Rows near named flat spaces through zero (a row that begins with a name and a colon came from that space)
z261_z73: 14; -25; 25; -2; 30; 9; 10; -7; -4; 13; 18; -6; -11; -1; -7; 0; 20; -9; 3; -23; -15; 7; 15; 10; 33; 36; -7; 19; 5; -10; -6
z965_z90: 32; 40; -7; -16; 42; -21; 0; -5; 16; 2; 7; 46; -17; 13; -30; 1; 11; 2; 23; 8; -3; 4; -11; 53; -6; -58; 60; -1; -40; 12; -37
z818_z815: -12; -8; 4; 3; -8; -7; 5; -4; -9; -11; -7; -13; 19; -18; 9; 4; -2; 9; -17; 23; 2; 2; 13; -40; 1; -8; -16; -2; 22; 15; 13
z346_z750: -11; -10; 26; 16; 11; -20; 0; -10; -10; -28; -17; -10; 6; 0; -14; 4; 14; 8; -13; 11; -13; 12; 48; -40; 22; -39; 6; 3; 30; 0; 15
z346_z750: 0; -12; 16; -1; 5; 1; 2; 3; 1; 9; 11; -3; 16; -19; 4; 0; 17; -4; -2; 5; 7; 15; 9; -11; 30; 6; -37; 4; 9; 10; 14
z818_z815: 10; -4; -8; -11; 19; 7; 23; -8; -11; 4; 12; -5; -1; -6; 6; 8; -9; 12; -11; 11; -11; -21; -15; -7; -21; 24; 18; 3; 4; 16; -27
z703_z338: 2; 3; -8; -22; -1; -18; 0; -18; -5; -6; 3; 2; 14; -21; 15; -7; 3; 0; -15; 28; 15; 9; -3; -23; 2; -7; -12; 17; 4; 23; 20
z261_z73: -20; 15; -8; 11; -2; -7; -2; 7; -1; -27; -18; -6; -6; 31; -5; 6; -11; 16; -8; 10; -3; -31; 4; -16; -30; -43; 30; -22; 14; 2; -9
z965_z90: 12; 11; -14; -25; 14; -12; -2; -17; 1; -3; 5; 11; -15; 12; 3; -10; 1; -5; -1; 2; 6; -7; -15; 16; -10; -1; 24; 18; -14; 5; -1
z346_z750: 2; -25; 28; 2; 21; -13; 13; -19; -16; -11; 1; -14; 12; -23; -3; 4; 17; 4; -18; 14; -14; 18; 39; -42; 32; 1; -11; 20; 29; 10; 12
z346_z750: 0; 12; -5; 10; 3; 7; 2; 13; 6; 1; -2; 7; -4; 12; -9; 7; -6; 7; 9; -3; -5; -12; -8; 15; -15; -15; 17; -19; -8; -2; -21
z818_z815: 12; 10; 5; -40; 40; -37; 3; -29; 0; -15; 14; 15; 7; -9; 5; -11; 29; 0; -16; 37; 18; 5; 6; -17; 23; -39; 2; 29; 5; 40; 17
z261_z73: 2; 2; -5; -4; -11; -7; -8; -7; 0; -2; -6; 3; 0; -5; 2; -6; -3; -6; 1; 0; 4; 12; 2; 1; 1; -1; 1; 9; -6; -5; 12
z703_z338: 17; 2; -10; -7; -4; 12; -7; 0; 7; 21; 8; 12; -20; 8; -3; -9; -5; -17; 19; -30; -1; 8; -20; 47; -2; 34; 10; 11; -30; -23; -7
z703_z338: -38; -13; 26; 39; 2; 34; 11; 49; 7; 1; 8; -28; 19; 20; 1; 23; 12; 19; -3; -4; 0; -41; 6; -24; 8; -9; -49; -56; 40; 8; -15
z965_z90: 9; 0; -4; -8; -14; -8; -2; -9; -2; 9; 0; 8; 19; -37; 7; -4; -2; -5; -2; 17; 9; 31; 0; -9; 10; 5; -20; 12; -8; 10; 16
z818_z815: -10; -1; -5; 6; -19; -6; -4; -3; -6; -11; -14; -8; 7; -6; 5; 0; -11; 4; -8; 9; 0; 4; 8; -21; -9; -6; 0; -1; 9; -1; 12
z261_z73: -14; 10; -7; -7; 39; 4; 25; 6; -5; -21; 10; -14; -9; 39; 4; 16; -2; 29; -21; 21; -6; -71; -17; -19; -40; -23; 35; -24; 26; 31; -40
z703_z338: 6; -18; 22; -4; 57; 22; 37; 10; -6; 12; 36; -13; 1; 5; 0; 19; 20; 17; -11; 4; -15; -39; -6; -7; 9; 25; -7; -10; 24; 28; -42
z346_z750: 26; -5; -32; -37; -10; 9; 4; -23; -5; 28; 19; 5; -11; -18; 25; -15; -18; -17; 0; -9; 8; 5; -45; 29; -19; 76; 2; 36; -30; -3; 0
z346_z750: 7; -21; -2; -23; -1; -10; 3; -31; -15; -2; 3; -12; -2; -18; 17; -12; -1; -10; -18; 3; 0; 13; 5; -21; 9; 41; -7; 39; 9; 0; 24
z703_z338: -7; -2; -5; 4; -6; 9; 4; 6; -2; 0; 0; -8; 1; 4; 6; 4; -9; 5; -4; 0; -1; -14; -8; -6; -14; 10; -2; -9; 5; 1; -6
z346_z750: -2; -9; -25; -31; -27; -2; -13; -21; -4; 4; 3; -11; -8; 1; 32; -23; -12; -19; -11; -7; 20; -1; -26; -1; -9; 51; -19; 32; -5; -8; 36
z703_z338: -1; -2; 10; 17; 3; 12; -3; 15; 6; 6; 0; 1; -10; 15; -13; 4; 4; -3; 14; -23; -9; -2; 5; 20; 7; 1; 4; -12; -4; -18; -12
z965_z90: 15; 15; -10; -23; 25; -9; 0; -11; 6; 1; 11; 16; -16; 17; -3; -6; 7; -4; 4; 0; 5; -12; -17; 26; -6; -9; 27; 12; -17; 8; -12
z261_z73: -12; 3; 0; -5; 20; -24; 0; -21; -11; -42; -19; -12; -24; 42; -8; -3; 0; 9; -19; 4; -12; -29; 23; -25; -17; -36; 52; 10; 23; -3; 2
z818_z815: 4; 4; -14; -1; -39; -21; -30; -22; -1; -11; -30; 8; -16; 2; -4; -21; -15; -21; 8; -19; 1; 39; 15; 11; -1; -2; 21; 27; -20; -37; 37
z965_z90: 12; -5; 28; -41; 61; -26; 0; -21; 8; -3; 33; 11; -1; 6; 2; -14; 56; -13; -8; 13; 21; 3; 11; 1; 59; -21; -26; 34; 10; 32; 24
z965_z90: 17; 13; -26; -6; -40; -14; -6; -16; -6; 8; -17; 17; 18; -50; 6; -6; -28; -3; 3; 22; 3; 45; -8; -3; -19; 4; 7; 14; -28; 1; 11
z818_z815: 4; 31; -15; -13; 9; -14; -19; 1; 18; -7; -3; 25; -22; 38; -10; -11; 5; -8; 16; -9; 14; -12; -17; 41; -11; -41; 33; -2; -26; -5; -3
z346_z750: 0; -14; -1; -15; -7; -13; -5; -23; -10; -7; -4; -9; -1; -9; 12; -13; 1; -10; -13; 2; 4; 14; 10; -19; 11; 19; -8; 29; 8; -3; 29
z818_z815: -4; 3; -2; -16; 23; -11; 17; -8; -8; -12; 9; -5; 15; -9; 10; 7; 5; 17; -22; 38; 5; -21; -4; -34; -9; -19; 1; -1; 20; 39; -7
z261_z73: 12; 25; -51; -39; -32; -6; -14; -15; 6; 13; 3; 17; -2; -9; 28; -19; -26; -12; 1; 12; 30; 0; -56; 25; -39; 24; 5; 18; -37; 8; 13
z261_z73: -13; -2; 17; 29; 11; 24; 14; 34; 5; 6; 7; -8; 12; 6; -10; 22; 5; 18; 5; 0; -9; -22; 3; -4; 0; -14; -14; -41; 15; 8; -30
z703_z338: -10; -3; 17; 29; 10; 1; 7; 9; -5; -17; -15; -8; -6; 16; -21; 14; -1; 14; 0; -5; -23; -9; 29; -13; -3; -29; 26; -19; 17; -10; -18
z703_z338: -5; 9; -33; 1; -40; -7; -7; -14; -11; -15; -28; -5; -7; 1; 9; -5; -40; 4; -8; 5; -5; -2; -9; -11; -49; 6; 36; 4; -8; -15; 5
z965_z90: 13; 12; 3; -2; 13; 0; 4; 7; 8; 13; 10; 19; 8; -14; -9; 4; 9; 1; 11; 8; 3; 11; -6; 18; 9; -15; -2; -7; -15; 12; -14
z818_z815: -6; 19; -8; -12; 23; -6; 8; 6; 5; -11; 8; 5; 3; 17; 2; 6; 5; 15; -8; 24; 10; -34; -16; -5; -19; -36; 13; -16; 6; 29; -17
z261_z73: -14; -1; 13; 24; 1; -1; -7; 8; 0; -20; -19; -8; -16; 32; -18; 4; 1; 4; 4; -19; -15; -10; 26; -3; -1; -25; 23; -13; 13; -23; -3
z965_z90: 9; 19; 4; 36; -9; 16; 7; 33; 11; 20; -5; 22; 18; -24; -26; 22; -10; 13; 27; 4; -13; 19; 0; 24; -8; -30; 6; -42; -23; 0; -40
22; 18; -11; -7; 8; 14; 9; 15; 13; 32; 22; 26; 11; -24; -2; 7; -1; 1; 19; 8; 7; 6; -34; 38; -6; 6; -6; -14; -32; 18; -31 : z965_z90
10; 1; 7; -14; 15; -14; -1; -12; 1; 1; 7; 10; 4; -12; -2; -6; 16; -5; -1; 9; 6; 16; 7; 0; 21; -10; -6; 16; -3; 11; 10 : z703_z338
8; -1; -10; -24; 25; 1; 11; -13; -4; 0; 15; -3; -16; 17; 9; -4; 1; 1; -9; -1; 0; -28; -20; 8; -14; 22; 19; 14; 0; 9; -13 : z261_z73
-5; -10; 10; -15; 11; 27; 3; 25; 16; 34; 41; -4; 18; -7; 24; -1; 27; -9; 4; -3; 31; -15; -33; 14; 31; 37; -78; -10; 3; 23; 8 : z703_z338
-4; -2; -1; -8; -1; 4; 1; 4; 3; 7; 11; -3; 10; -7; 12; -2; 5; -1; -4; 8; 13; -4; -12; -5; 5; 9; -26; -1; 4; 13; 8 : z703_z338
-1; 6; 50; 43; 37; 14; 11; 46; 19; 14; 14; 17; 23; -8; -39; 28; 38; 15; 26; 1; -11; 12; 32; 14; 49; -61; -27; -50; 7; 14; -35 : z965_z90
13; -2; -10; -14; 9; 23; 10; 8; 6; 29; 26; 4; -4; -2; 11; 0; -1; -5; 8; -11; 6; -14; -36; 31; -6; 45; -13; 0; -17; 5; -19 : z261_z73
-1; -1; -1; -7; -3; -15; -6; -16; -5; -12; -9; -1; -3; 0; 2; -8; 0; -4; -7; 4; 1; 9; 11; -12; 3; -7; 8; 16; 4; -2; 17 : z965_z90
6; 14; -21; -20; -26; -13; -3; -8; 1; 9; 1; 13; 33; -49; 20; -6; -9; 0; -7; 41; 25; 27; -19; -17; -6; -6; -29; 7; -13; 30; 20 : z261_z73
-2; -23; 9; 13; -23; 4; -1; -6; -11; 3; -9; -14; 10; -26; 4; -1; -7; -5; -5; -6; -9; 27; 20; -22; 14; 30; -21; 11; 10; -15; 19 : z818_z815
10; 8; 21; 16; 14; -10; 0; 6; 5; 1; -4; 18; 9; -16; -25; 8; 15; 3; 13; 6; -9; 29; 27; 6; 25; -41; 5; -8; -6; 2; -9 : z346_z750
-9; -8; 5; 11; -8; 6; 0; 6; -3; -3; -5; -11; 2; 2; 1; 3; -2; 2; -3; -4; -4; -3; 7; -11; 1; 5; -8; -6; 11; -6; 3 : z965_z90
7; 9; 14; -12; 48; -6; 3; 1; 10; -4; 17; 11; -18; 34; -14; 0; 28; 0; 6; -7; 1; -22; 0; 23; 16; -28; 17; 0; -1; 10; -16 : z965_z90
-20; -5; 2; 18; 8; -5; 24; -2; -22; -34; -18; -25; 10; 4; -2; 21; -17; 34; -30; 31; -23; -33; 22; -61; -34; -28; 31; -20; 41; 18; -21 : z703_z338
-9; -16; 35; 26; 27; 5; 14; 12; -5; -9; 1; -13; 6; 4; -18; 17; 19; 13; -4; -1; -20; -6; 36; -23; 25; -19; -5; -16; 30; 3; -14 : z261_z73
-15; -3; 11; 29; -2; 11; 4; 18; -2; -10; -12; -12; -3; 18; -13; 13; -5; 12; 2; -9; -16; -16; 16; -9; -8; -15; 11; -26; 15; -11; -16 : z703_z338
0; 7; -20; -2; -19; -15; -2; -19; -12; -18; -23; -1; -5; -3; 1; -3; -26; 5; -10; 11; -9; 4; 4; -16; -33; -8; 39; 10; -3; -7; 2 : z703_z338
6; -3; 17; -9; 47; 13; 23; 13; 6; 15; 34; 2; 9; -1; 0; 13; 26; 10; -2; 12; 3; -25; -12; 5; 17; 0; -19; -12; 10; 33; -28 : z818_z815
-5; -16; 17; 15; 32; -4; 28; -12; -23; -27; -9; -22; -6; 9; -13; 18; -3; 25; -23; 11; -36; -24; 33; -43; -13; -11; 42; -2; 37; 7; -28 : z346_z750
-8; 10; -2; 24; -28; 20; -3; 34; 12; 18; -1; 6; 24; -19; -1; 12; -8; 6; 15; 4; 9; 9; -12; 8; -4; -9; -32; -37; -9; 3; -8 : z261_z73

Rows near named flat spaces through zero
z190-z330: -6; -18; -39; 9; 25; 11; 8; 9; -3; -8; -13; -25; 27; 16; 19; 11; -5; -3; 31; -4; -5; 14; 0; 17; 4; 8; -16; 3; -24; 4; 17
z190-z330: 9; 12; -40; 3; 14; -2; -1; -5; 4; 2; -11; -15; 7; 20; 17; 11; 7; -1; 44; -8; 16; -6; 1; 0; 9; 12; -7; 12; -5; -4; 16
z320-z492: 11; 33; 33; 5; -19; -34; -15; -16; 3; 8; -10; 42; -17; 20; -11; -4; 10; -12; -24; -6; 5; -19; -2; -26; -17; 3; 39; -8; 53; -19; -9
z320-z492: -30; -3; -31; 2; -3; 68; 0; 23; -14; 48; 15; -21; 17; 5; 38; -4; 20; 16; 0; -17; -11; 2; -2; -8; -8; -13; -2; 10; -25; 2; -32
z286-z967: 4; 0; 43; 2; -13; 8; 0; 8; -5; 1; 7; 8; -9; -28; -14; -27; -9; 6; -26; 9; 12; -4; -3; 5; 2; 6; 2; -9; -1; 0; -7
z320-z492: 0; -27; 3; 0; 1; 20; 10; 16; 0; -2; 15; -23; 7; -24; -3; 4; -14; 7; -13; 8; -10; 3; -8; 15; 14; -13; -20; 2; -20; 3; 3
z623-z859: -17; -1; -16; -8; -6; 19; -1; 5; -10; 6; 11; -13; -12; -9; 4; 7; 5; 10; 6; 3; -2; 6; 1; -4; 0; -2; -10; 2; -29; 10; -11
z286-z967: -6; 3; -19; -3; -15; 20; -10; 20; 3; -2; 14; -31; -27; -5; -13; 21; 17; 15; 27; 10; 14; -18; -10; -11; 32; 5; -33; 7; -37; -2; 10
z623-z859: -4; 9; 17; -1; -13; -3; -8; 0; 2; 3; 2; 15; -11; 4; -11; -5; 11; 0; -12; 0; -1; -6; 1; -12; -3; 0; 8; -4; 11; -3; -8
z320-z492: 13; -17; -65; -18; 32; -11; 22; -27; 5; -5; 6; -28; 21; -4; 32; 32; -21; -3; 29; -8; -16; 18; 8; 20; 0; -26; -12; 25; -6; 15; 8
z623-z859: 6; -3; 8; 11; 8; -21; -2; -4; 9; -4; -17; 22; 20; 29; -1; 4; 3; -17; -13; -8; -17; 0; -1; -3; -11; -4; 19; -6; 38; -13; 6
z286-z967: 26; 4; 28; 2; 3; -7; 8; -10; 9; 11; 1; 16; 15; -11; 6; -22; -12; -5; -24; -7; 5; -9; 0; 8; -3; -9; 18; 5; 40; -10; -3
z286-z967: 31; -10; 6; 27; 9; -13; -3; 20; 27; -12; -17; -7; 26; 35; -12; 13; 5; -15; 11; -3; 2; -29; -19; 3; 32; 5; -9; 1; 35; -34; 41
z286-z967: -5; -18; 19; 10; 9; -9; 9; 1; -12; -6; -10; 13; 21; -2; 4; -5; -24; -11; -32; 1; -21; 18; -3; 12; -24; -4; 19; -14; 10; 0; -4
z286-z967: -19; 19; 7; -25; -6; 5; 3; -28; -18; 14; 11; 21; -18; -29; 12; -29; -2; 10; -11; -2; 7; 24; 23; -3; -32; -1; 18; 1; -12; 30; -39
z320-z492: -18; 10; -1; 5; 5; 20; -4; 6; -12; 10; -13; 6; 8; 7; 13; -28; 10; 3; 15; -6; 14; 13; 10; 1; -14; 24; 5; -7; -18; 9; -10
z286-z967: -33; -5; -48; 6; 1; 16; -4; 17; -30; -3; -4; -33; -13; 8; 12; 37; -5; 6; 29; 8; -6; 12; -10; -4; -6; 14; -15; -6; -60; 7; 4
z190-z330: -13; 2; -21; 27; 24; -31; -2; 6; -31; -33; -47; -4; 10; 28; 6; 11; -25; -17; 39; 9; 13; 22; -5; 13; -22; 53; 7; -26; -34; -1; 34
z190-z330: -29; -25; -27; 10; 27; 26; 7; 10; 0; 11; -17; 4; 53; 39; 29; -5; 14; -10; -1; -20; -38; 29; 11; 8; -24; -9; 7; -3; 2; 6; -11
z623-z859: -29; 10; -1; -4; -31; -1; -21; 6; -2; 11; 11; 16; -30; 26; -16; 36; 30; 0; -26; -1; -30; -11; -7; -41; -10; -20; 13; -7; 10; -9; -23
z190-z330: 17; 28; 15; 21; -3; 32; 0; 10; -15; 50; -6; 5; 19; -1; 37; -33; -6; 3; -9; -18; 30; -22; -13; -1; -11; 15; 31; 4; 24; -25; -14
z286-z967: 3; 15; -10; -5; -7; 19; 3; -2; -18; 23; 13; -15; -14; -26; 20; -2; -13; 12; 3; 0; 19; -6; -6; 0; -3; 1; 4; 9; -18; 1; -13
z190-z330: 5; -22; -3; 8; -2; -10; -1; 18; 7; -25; 1; -21; -5; 3; -23; 31; -7; -3; 3; 14; -11; -8; -15; 4; 24; -3; -24; -5; -13; -9; 27
z623-z859: 12; -14; -34; 6; 13; 14; 9; 9; 5; 7; 4; -32; 18; 3; 19; 22; -8; 1; 17; -4; -4; -8; -11; 10; 17; -11; -15; 14; -7; -9; 15
z320-z492: -19; 5; -15; 5; 1; 41; 2; 9; -17; 40; 4; -3; 18; 4; 36; -11; 6; 6; -9; -16; -6; 5; 0; -4; -20; -5; 16; 4; -6; -1; -28
z190-z330: -8; -11; -8; 34; 17; 12; 1; 26; -15; 5; -28; -7; 37; 32; 20; 3; -9; -12; 4; -7; -7; 4; -15; 9; -11; 20; 11; -14; -3; -19; 15
z190-z330: 4; -29; -1; -8; 8; 26; 20; 9; -7; -3; 20; -33; 7; -49; 5; -9; -28; 14; -4; 12; 3; 12; -2; 30; 14; -9; -27; 6; -39; 17; 1
z623-z859: 23; 8; 27; 3; -7; -31; -2; -10; 9; -9; -3; 17; -8; -1; -16; 2; -9; -9; -17; 3; 4; -15; -6; -4; 3; -3; 13; -3; 35; -14; 9
z623-z859: -1; 9; 11; -2; -12; 5; -7; 4; 2; 1; 5; 2; -16; -4; -11; -7; 11; 6; 2; 3; 11; -9; 0; -8; 8; 6; -5; -1; -5; -1; -2
z286-z967: -19; -10; -34; 4; -6; 18; -6; 23; -12; -6; 6; -36; -16; 3; -3; 37; 3; 9; 23; 11; -4; -3; -14; -5; 16; 5; -27; -1; -49; 0; 11
z320-z492: -10; -6; 22; 23; -9; -1; -10; 31; -13; -22; -15; -8; -10; 4; -25; 3; -6; -2; 4; 18; 11; -5; -16; 1; 10; 33; -12; -24; -29; -10; 23
z190-z330: -4; -3; -19; -18; 8; -10; 5; -16; 1; -18; 4; -7; -11; -13; -3; 4; -3; 4; 21; 6; 3; 16; 14; 7; 2; 0; -15; 5; -22; 22; 2
z320-z492: 14; -1; 5; 18; 28; -42; 16; -18; -30; -18; -34; 12; 24; -4; 21; -6; -56; -21; -3; 3; 7; 24; -3; 28; -37; 26; 33; -17; 7; -2; 17
z623-z859: 14; -4; 29; 6; 10; -33; 8; -20; 4; 1; -13; 38; 26; 11; 6; -9; -18; -21; -42; -10; -23; 8; 3; 4; -30; -16; 40; -7; 58; -9; -7
z320-z492: -2; -15; -30; -6; 12; 16; 11; 0; -1; 6; 9; -22; 13; -7; 18; 12; -7; 5; 9; -3; -10; 8; 1; 11; 3; -15; -12; 11; -16; 8; -2
z623-z859: -30; 2; -16; -13; -14; 11; -6; 2; -17; -1; 12; -9; -29; -11; -5; 15; 7; 12; 4; 9; -6; 11; 3; -12; -7; -1; -9; -3; -40; 17; -16
2; 0; -22; -12; 10; 7; 7; -10; 2; 1; 6; -12; 2; -11; 11; -4; -1; 7; 20; -2; 7; 8; 10; 9; 4; -3; -12; 12; -14; 14; -2 : z190-z330
24; 3; 10; 7; -8; -17; -3; -1; 15; 6; 3; 6; 1; 12; -5; 19; -1; -8; -18; -4; -7; -25; -15; -10; 11; -17; 11; 5; 42; -25; 9 : z623-z859
-8; -9; -16; 3; 18; 22; 11; 2; -10; 11; -5; -9; 26; -2; 26; -15; -7; 1; 8; -8; -2; 18; 6; 16; -12; 3; 0; 2; -15; 9; -6 : z190-z330
-12; 11; 1; 22; 14; 10; 1; 5; -26; 17; -28; 13; 28; 17; 31; -25; -10; -9; 1; -12; 9; 14; 0; 7; -34; 27; 30; -14; 1; -5; -7 : z190-z330
-5; 1; 0; 20; 3; 10; -5; 14; 0; 16; -15; 10; 24; 34; 13; 0; 11; -9; -8; -13; -11; -6; -7; -8; -10; 2; 17; -6; 22; -18; -1 : z190-z330
16; 22; 28; 24; 4; -8; -5; 5; -6; 4; -28; 18; 13; 12; 5; -33; -6; -9; 8; -5; 33; -10; -4; 5; -7; 37; 21; -12; 19; -17; 14 : z286-z967
6; 3; -35; 8; -13; -24; -18; 16; 13; -26; -2; -29; -32; 31; -28; 65; 16; -2; 38; 13; 1; -31; -22; -22; 39; 5; -30; 3; -14; -21; 39 : z623-z859
-7; -12; 25; 2; -3; 40; 8; 11; -2; 35; 14; 9; 26; -14; 18; -31; 1; 5; -43; -12; -16; 5; 1; 5; -14; -21; 15; 1; 15; 0; -31 : z190-z330
20; 6; 28; 7; 5; 15; 3; 4; 13; 12; -4; 10; 20; -5; 4; -45; 6; 1; -1; -8; 23; -10; 5; 11; 9; 11; 2; 4; 21; -6; 2 : z623-z859
11; 61; -7; -5; -8; -45; -18; -35; -9; -2; -22; 28; -37; 18; 1; -5; 10; -5; 39; -4; 45; -11; 11; -23; -17; 37; 28; 0; 16; -2; 3 : z190-z330
11; 8; 11; 24; -1; -28; -19; 12; 28; -14; -28; 23; 12; 63; -23; 12; 32; -20; 10; -8; -5; -24; -7; -20; 14; 12; 7; -9; 48; -31; 28 : z623-z859
10; 17; 11; -25; -12; 23; 4; -19; 10; 34; 28; 10; -9; -29; 13; -29; 13; 15; -16; -11; 11; -8; 14; -6; 0; -24; 7; 21; 19; 10; -34 : z190-z330
-7; -19; 22; -24; -3; 49; 18; -5; 4; 34; 37; 2; 15; -49; 17; -41; -2; 18; -45; -8; -15; 15; 15; 14; -8; -39; -1; 14; 0; 23; -46 : z190-z330
-12; 0; -14; 2; 2; 23; -4; 13; 1; 2; -2; -13; 1; 6; 2; -8; 16; 8; 25; -1; 10; 2; 4; 1; 11; 14; -18; 1; -26; 6; 3 : z623-z859
-31; -31; 5; -5; -7; 10; 4; 14; -18; -14; 12; -10; -9; -20; -13; 17; -14; 5; -28; 16; -32; 23; -4; 5; -10; -12; -11; -15; -38; 16; -11 : z286-z967
1; 8; 5; 23; -22; -11; -15; 20; -11; 8; -4; -1; -15; 24; -7; 43; -3; -8; -21; 3; -12; -28; -32; -25; 0; -2; 18; -11; 17; -35; 8 : z320-z492
25; 5; -6; 18; 15; -3; 13; -4; -14; 23; -10; -4; 29; 0; 37; 1; -34; -10; -10; -11; 5; -7; -15; 13; -15; -1; 29; 5; 27; -21; 4 : z286-z967
-12; 5; 14; -8; -8; 17; 0; -2; -7; 13; 9; 9; -6; -16; 3; -21; 4; 8; -14; -1; 3; 7; 7; -2; -11; -2; 6; -1; -7; 10; -22 : z623-z859
